Here is a tiny trained network, its code and every weight. The questions are about switching its units off for an input and a class, where a switched-off unit gives its printed mean instead of its output.

import numpy as np


def w(rows, s, z=0):
    codes = np.array(rows[::2]) - 128.0
    scale = np.full(codes.shape[1], s)
    scale[-1] = z or s
    return codes * scale


def f(y):
    return np.maximum(y, 0)


def log_softmax(a):
    a = a - a.max(-1, keepdims=True)
    return a - np.log(np.exp(a).sum(-1, keepdims=True))


def net(x, mask):
    res = np.array(x, float).reshape(1, 3) / 4 @ E
    y = f(res @ A[0][:, :-1].T + A[0][:, -1])
    res = res + np.where(mask, y, B[0][:, -1]) @ B[0][:, :-1]
    return log_softmax(res[-1] @ U[:, :-1].T + U[:, -1])


A, B = {}, {}
E = w([
[217,224,198,154,197],'x0',
[188,3,144,68,190],'x1',
[181,162,142,7,43],'x2',
],0.011)
A[0] = w([
[116,217,151,158,154,82],'neuron 1',
[173,110,112,36,68,11],'neuron 2',
[73,170,81,172,96,83],'neuron 3',
[175,141,159,138,198,44],'neuron 4',
[184,85,172,92,149,36],'neuron 5',
[148,170,173,130,213,120],'neuron 6',
[87,63,78,128,198,129],'neuron 7',
[173,210,166,52,81,116],'neuron 8',
[75,173,135,157,94,157],'neuron 9',
[142,201,171,119,95,122],'neuron 10',
[105,127,135,192,164,153],'neuron 11',
[102,10,100,129,141,164],'neuron 12',
[162,122,115,22,64,175],'neuron 13',
[142,222,172,116,73,129],'neuron 14',
[95,105,103,121,80,178],'neuron 15',
[49,126,84,73,86,78],'neuron 16',
[93,174,97,186,88,132],'neuron 17',
[77,118,83,98,54,53],'neuron 18',
[136,121,191,82,152,36],'neuron 19',
[189,154,168,150,189,84],'neuron 20',
[68,157,123,165,91,76],'neuron 21',
],0.011,0.012)
B[0] = w([
[124,189,52,172,179,185],'neuron 1',
[91,36,216,12,77,177],'neuron 2',
[142,73,196,31,88,175],'neuron 3',
[100,58,208,29,79,162],'neuron 4',
[255,72,101,240,14,163],'neuron 5',
[182,57,171,156,68,200],'neuron 6',
[66,199,78,90,189,193],'neuron 7',
[74,206,60,141,167,231],'neuron 8',
[183,74,145,158,88,199],'neuron 9',
[105,177,60,148,193,197],'neuron 10',
[211,75,196,115,37,187],'neuron 11',
[53,205,107,67,198,230],'neuron 12',
[227,81,124,206,80,253],'neuron 13',
[89,197,65,134,173,220],'neuron 14',
[133,98,170,84,114,202],'neuron 15',
[178,81,137,200,84,185],'neuron 16',
[174,38,195,120,39,195],'neuron 17',
[182,95,112,214,112,178],'neuron 18',
[154,129,98,200,146,143],'neuron 19',
[156,55,178,101,74,188],'neuron 20',
[107,112,164,81,102,163],'neuron 21',
],0.0088,0.014)
U = w([
[133,90,188,7,95,254],'0',
[170,104,135,247,99,23],'1',
[76,164,71,112,192,111],'2',
],0.018,0.003)

Each question gives the input, the list of numbers given to net, and the class t.
The units are the neurons (one row each of A and B). Each row of codes is followed by its name. A weight is (code - 128) times the scale printed after its matrix; where a second scale follows, it is the last column's (A, B and U).
mask holds one flag per neuron, in row order. A switched-off neuron (its flag False) gives its mean, the last column of its row in B, instead of its output. The means were averaged over made-up inputs and are rounded, as every weight is.
A unit's drop is (log p(t) with every unit on - log p(t) with that unit switched off) / (log p(t) with every unit on - log p(t) with every unit switched off).
The circuit of an input: a set's keep is (log p(t) with only the set's units on - log p(t) with every unit switched off) / (log p(t) with every unit on - log p(t) with every unit switched off). Starting from the 12 units with the biggest drops (on a tie, the unit counted first), units are removed one at a time, each time the one whose removal leaves the highest keep (on an exact tie, the one counted first), for as long as the keep stays at least 0.8.
circuit, biggest first: the units of the circuit, biggest drop first
most important unit: the unit with the biggest drop
k most important neurons: the k neurons with the biggest drops, biggest first
drop of u: that unit's drop, to one decimal
input [-8,0,1], class 1: most important unit : neuron 18
input [7,1,0], class 0: 4 most important neurons : [neuron 4; neuron 13; neuron 20; neuron 18]
input [1,8,2], class 1: 2 most important neurons : [neuron 5; neuron 13]
input [1,8,-6], class 0: 2 most important neurons : [neuron 8; neuron 11]
input [2,8,4], class 1: 3 most important neurons : [neuron 5; neuron 13; neuron 19]
input [0,-7,-3], class 0: 3 most important neurons : [neuron 3; neuron 13; neuron 21]
input [-6,0,-5], class 0: 2 most important neurons : [neuron 8; neuron 14]
input [-2,-7,-1], class 0: 2 most important neurons : [neuron 3; neuron 13]
input [1,2,-7], class 0: 3 most important neurons : [neuron 11; neuron 8; neuron 14]
input [-1,-1,6], class 1: 2 most important neurons : [neuron 13; neuron 12]
input [-4,1,-7], class 2: 2 most important neurons : [neuron 7; neuron 12]
input [2,-8,2], class 2: 2 most important neurons : [neuron 14; neuron 13]
input [0,8,-4], class 2: drop of neuron 7 : 0.4
input [7,6,-7], class 0: circuit, biggest first : [neuron 4]
input [-6,-4,5], class 1: drop of neuron 18 : 0.2
input [0,-4,-1], class 0: drop of neuron 18 : 0.2
